Below are the code and all the weights of a small trained network. Each question names an input and a class and asks about switching units off, where a switched-off unit gives its printed mean instead of its output.

import numpy as np


def w(rows, s, z=0):
    codes = np.array(rows[::2]) - 128.0
    scale = np.full(codes.shape[1], s)
    scale[-1] = z or s
    return codes * scale


def f(y):
    return y / 2 * (1 + np.tanh(0.7978845608 * (y + 0.044715 * y**3)))


def log_softmax(a):
    a = a - a.max(-1, keepdims=True)
    return a - np.log(np.exp(a).sum(-1, keepdims=True))


def net(x, mask):
    res = np.array(x, float).reshape(1, 5) / 4 @ E
    y = f(res @ A[0][:, :-1].T + A[0][:, -1])
    res = res + np.where(mask, y, B[0][:, -1]) @ B[0][:, :-1]
    return log_softmax(res[-1] @ U[:, :-1].T + U[:, -1])


A, B = {}, {}
E = w([
[188,134,52,64,96,253],'x0',
[190,55,135,212,154,117],'x1',
[132,113,115,32,244,175],'x2',
[94,195,114,254,187,172],'x3',
[211,207,161,111,146,113],'x4',
],0.0085)
A[0] = w([
[106,109,130,87,224,127,2],'neuron 0',
[141,118,144,103,195,114,132],'neuron 1',
[118,118,112,168,36,134,58],'neuron 2',
[68,190,148,88,110,121,149],'neuron 3',
[165,175,145,159,24,110,55],'neuron 4',
[69,186,112,69,74,102,47],'neuron 5',
[181,124,125,75,83,98,141],'neuron 6',
[120,120,111,74,194,161,80],'neuron 7',
[254,24,134,195,152,134,41],'neuron 8',
[18,50,75,132,122,154,178],'neuron 9',
[167,65,136,77,91,135,108],'neuron 10',
[100,123,174,154,125,40,160],'neuron 11',
[165,203,147,105,131,108,185],'neuron 12',
[129,162,96,102,70,192,171],'neuron 13',
[140,118,153,71,91,80,64],'neuron 14',
[205,90,74,154,89,199,27],'neuron 15',
[138,87,133,90,107,87,24],'neuron 16',
[224,190,130,123,143,84,70],'neuron 17',
[68,194,138,150,136,175,104],'neuron 18',
[148,159,81,198,167,156,205],'neuron 19',
[158,181,176,123,132,132,132],'neuron 20',
[165,110,153,106,187,151,136],'neuron 21',
],0.013,0.0024)
B[0] = w([
[135,157,96,241,147,125,208],'neuron 0',
[156,105,110,162,144,133,184],'neuron 1',
[157,167,106,190,123,165,193],'neuron 2',
[104,61,57,98,113,108,202],'neuron 3',
[177,173,65,234,135,165,218],'neuron 4',
[62,110,54,107,144,120,209],'neuron 5',
[140,158,152,89,150,140,219],'neuron 6',
[152,148,89,189,114,122,228],'neuron 7',
[55,94,5,31,91,125,254],'neuron 8',
[143,113,210,134,11,159,240],'neuron 9',
[128,194,147,95,153,137,217],'neuron 10',
[158,69,162,126,188,96,251],'neuron 11',
[117,75,152,123,57,138,200],'neuron 12',
[160,31,143,116,162,80,232],'neuron 13',
[112,180,152,108,163,153,208],'neuron 14',
[110,81,190,183,194,46,224],'neuron 15',
[93,204,168,143,138,135,183],'neuron 16',
[75,102,213,166,46,163,209],'neuron 17',
[84,187,129,65,176,134,203],'neuron 18',
[125,208,171,51,149,136,244],'neuron 19',
[89,110,154,138,92,128,174],'neuron 20',
[151,142,123,177,102,155,193],'neuron 21',
],0.017,0.0089)
U = w([
[123,105,184,121,30,156,142],'0',
[186,173,49,202,168,135,60],'1',
[87,113,36,64,149,106,254],'2',
[129,66,171,139,254,44,124],'3',
[123,228,149,62,204,141,47],'4',
[215,117,123,62,122,113,170],'5',
],0.009,0.0022)

Each question gives the input, the list of numbers given to net, and the class t.
The units are the neurons (one row each of A and B). Each row of codes is followed by its name. A weight is (code - 128) times the scale printed after its matrix; where a second scale follows, it is the last column's (A, B and U).
mask holds one flag per neuron, in row order. A switched-off neuron (its flag False) gives its mean, the last column of its row in B, instead of its output. The means were averaged over made-up inputs and are rounded, as every weight is.
A unit's drop is (log p(t) with every unit on - log p(t) with that unit switched off) / (log p(t) with every unit on - log p(t) with every unit switched off).
The circuit of an input: a set's keep is (log p(t) with only the set's units on - log p(t) with every unit switched off) / (log p(t) with every unit on - log p(t) with every unit switched off). Starting from the 12 units with the biggest drops (on a tie, the unit counted first), units are removed one at a time, each time the one whose removal leaves the highest keep (on an exact tie, the one counted first), for as long as the keep stays at least 0.8.
units of the circuit, in order: the units of the circuit, biggest drop first
top k neurons: the k neurons with the biggest drops, biggest first
drop of u: that unit's drop, to one decimal
input [6,-4,8,2,0], class 1: units of the circuit, in order	[neuron 7]
input [8,1,8,-7,-2], class 1: top 2 neurons	[neuron 7; neuron 21]
input [8,-7,3,-7,5], class 3: top 3 neurons	[neuron 13; neuron 8; neuron 15]
input [-7,-1,3,-5,7], class 0: top 3 neurons	[neuron 17; neuron 12; neuron 15]
input [4,2,-4,6,0], class 4: top 2 neurons	[neuron 19; neuron 11]
input [1,5,7,-1,-7], class 0: top 2 neurons	[neuron 9; neuron 4]
input [-8,7,-6,-5,-8], class 0: top 2 neurons	[neuron 9; neuron 15]
input [3,-2,7,6,8], class 0: top 2 neurons	[neuron 17; neuron 12]
input [-5,-5,5,-1,-6], class 0: top 2 neurons	[neuron 9; neuron 8]
input [-7,7,0,1,-5], class 2: top 2 neurons	[neuron 8; neuron 15]
input [2,8,-4,-8,1], class 2: top 4 neurons	[neuron 8; neuron 19; neuron 18; neuron 9]
input [6,-5,4,4,3], class 3: top 2 neurons	[neuron 13; neuron 8]
input [-7,4,-6,6,-7], class 0: drop of neuron 9	4.5
input [8,1,7,-3,5], class 3: drop of neuron 2	0.1
input [-6,7,1,0,7], class 0: units of the circuit, in order	[neuron 17]
input [-3,1,-6,0,4], class 1: drop of neuron 4	2.3
